Below is a small trained network, with its code and all its weights. Each question gives an input and a target symbol and asks what happens when units are switched off, that is, made to give their printed mean instead of their output.

import numpy as np


def w(rows, s, z=0):
    codes = np.array(rows[::2]) - 128.0
    scale = np.full(codes.shape[1], s)
    scale[-1] = z or s
    return codes * scale


def f(y):
    return np.maximum(y, 0)


def softmax(a):
    e = np.exp(a - a.max(-1, keepdims=True))
    return e / e.sum(-1, keepdims=True)


def log_softmax(a):
    a = a - a.max(-1, keepdims=True)
    return a - np.log(np.exp(a).sum(-1, keepdims=True))


def net(x, mask):
    ids = ['ΓΠΣΦΨαβδεζηθμξτω'.index(c) for c in x.split()]
    T = len(ids)
    res = E[ids] + P[:T]
    r = res
    for j in range(2):
        rows = slice(2 * j, 2 * j + 2)
        q, k, v = (r @ M[0][rows].T for M in (Q, K, V))
        z = softmax(np.where(np.tri(T) > 0, q @ k.T / 2**0.5, -1e9)) @ v
        o = O[0][rows]
        res = res + np.where(mask[j], z, o[:, -1]) @ o[:, :-1]
    y = f(res @ A[0][:, :-1].T + A[0][:, -1])
    res = res + np.where(mask[2:10], y, B[0][:, -1]) @ B[0][:, :-1]
    return log_softmax(res[-1] @ U[:, :-1].T + U[:, -1])


Q, K, V, O, A, B = {}, {}, {}, {}, {}, {}
E = w([
[235,197,91,144,152],'Γ',
[109,109,164,84,175],'Π',
[80,171,101,190,170],'Σ',
[84,150,45,192,191],'Φ',
[116,202,118,76,82],'Ψ',
[95,59,151,155,56],'α',
[63,193,254,174,90],'β',
[164,71,186,209,206],'δ',
[197,54,124,68,95],'ε',
[125,212,116,72,62],'ζ',
[137,98,122,159,93],'η',
[164,170,74,192,34],'θ',
[65,54,39,84,63],'μ',
[72,63,148,85,159],'ξ',
[139,152,179,73,205],'τ',
[117,97,114,114,143],'ω',
],0.0087)
P = w([
[157,249,253,187,63],'0',
[87,192,200,160,87],'1',
[95,145,140,148,93],'2',
[73,87,92,148,128],'3',
[83,67,85,141,83],'4',
[92,92,61,159,99],'5',
[75,55,35,139,57],'6',
[90,56,59,164,89],'7',
],0.00068)
Q[0] = w([
[59,6,185,219,189],'head 0',
[255,161,183,206,241],'head 0',
[48,91,238,43,249],'head 1',
[192,160,16,246,8],'head 1',
],0.0067)
K[0] = w([
[28,76,133,234,209],'head 0',
[242,91,196,174,213],'head 0',
[56,132,243,91,192],'head 1',
[187,116,2,179,77],'head 1',
],0.0081)
V[0] = w([
[173,141,190,204,190],'head 0',
[76,95,2,162,159],'head 0',
[182,155,66,227,21],'head 1',
[129,130,45,89,237],'head 1',
],0.0063)
O[0] = w([
[225,107,186,195,233,120],'head 0',
[12,151,7,213,170,78],'head 0',
[174,150,59,180,40,254],'head 1',
[73,202,89,112,253,26],'head 1',
],0.0058,0.00091)
A[0] = w([
[66,125,157,251,163,252],'neuron 0',
[91,65,102,101,28,243],'neuron 1',
[181,208,169,22,121,236],'neuron 2',
[219,219,60,197,115,235],'neuron 3',
[124,81,215,194,77,178],'neuron 4',
[250,30,168,91,171,252],'neuron 5',
[2,96,61,130,169,239],'neuron 6',
[70,219,206,81,102,213],'neuron 7',
],0.0067,0.004)
B[0] = w([
[94,100,127,229,219,224],'neuron 0',
[82,67,87,140,14,254],'neuron 1',
[113,220,160,18,110,233],'neuron 2',
[213,233,61,176,141,244],'neuron 3',
[145,63,224,214,92,192],'neuron 4',
[236,47,158,58,203,233],'neuron 5',
[2,93,66,113,192,207],'neuron 6',
[43,211,205,116,105,208],'neuron 7',
],0.0064,0.0052)
U = w([
[247,226,70,112,180,125],'Γ',
[121,162,205,22,224,138],'Π',
[181,172,70,213,50,24],'Σ',
[55,154,71,222,209,237],'Φ',
[75,138,241,182,111,179],'Ψ',
[129,48,158,176,47,74],'α',
[209,13,126,27,82,216],'β',
[201,75,183,199,215,44],'δ',
[106,76,131,118,123,184],'ε',
[76,254,115,44,38,148],'ζ',
[174,105,116,167,104,143],'η',
[135,140,122,128,134,4],'θ',
[49,73,35,99,96,121],'μ',
[67,99,135,90,173,68],'ξ',
[135,142,121,138,129,17],'τ',
[120,117,98,107,150,131],'ω',
],0.006,0.0036)

Each question gives the input, a string of symbols that net reads in full, and the target symbol t.
The units are the heads (2 rows each of Q, K, V and O) and the neurons (one row each of A and B). Each row of codes is followed by its name. A weight is (code - 128) times the scale printed after its matrix; where a second scale follows, it is the last column's (O, A, B and U).
mask holds one flag per unit, heads first, then neurons. A switched-off unit (its flag False) gives its mean, the last column of its rows in O or B, instead of its output. The means were averaged over made-up inputs and are rounded, as every weight is.
A unit's drop is (log p(t) with every unit on - log p(t) with that unit switched off) / (log p(t) with every unit on - log p(t) with every unit switched off).
The circuit of an input: a set's keep is (log p(t) with only the set's units on - log p(t) with every unit switched off) / (log p(t) with every unit on - log p(t) with every unit switched off). Starting from all 10 units, units are removed one at a time, each time the one whose removal leaves the highest keep (on an exact tie, the one counted first), for as long as the keep stays at least 0.8.
circuit, biggest first: the units of the circuit, biggest drop first
unit that matters most: the unit with the biggest drop
top k neurons: the k neurons with the biggest drops, biggest first
which heads matter: for each layer, one digit per head in row order, 1 if its drop is at least 0.15 and else 0, layers parted by /
drop of u: that unit's drop, to one decimal
input Γ ζ θ δ η ω β ε, target β: which heads matter	00
input α β ζ Π μ, target μ: circuit, biggest first	(head 0; neuron 6; neuron 1)
input α Γ Σ, target Φ: unit that matters most	neuron 0
input α β δ β τ, target Π: which heads matter	10
input β β Γ α ξ, target β: which heads matter	11
input ζ τ ξ η Σ Π, target Π: which heads matter	01
input τ Π ζ ζ Π Γ, target Γ: top 2 neurons	(neuron 3; neuron 1)
input Σ ζ μ τ, target Π: top 2 neurons	(neuron 1; neuron 2)
input ξ Φ Φ Π μ, target μ: circuit, biggest first	(head 0; neuron 6; neuron 1)
input Σ Π α θ Σ μ Φ, target Φ: which heads matter	10
input θ ω τ Σ ζ Ψ, target ζ: which heads matter	00
input α Γ θ α α, target α: which heads matter	01
input Γ α Φ, target Φ: drop of neuron 5	0.1
input Γ τ Φ Γ, target Γ: drop of neuron 3	0.3
input τ Φ δ Π α Σ, target Φ: drop of head 1	0.1
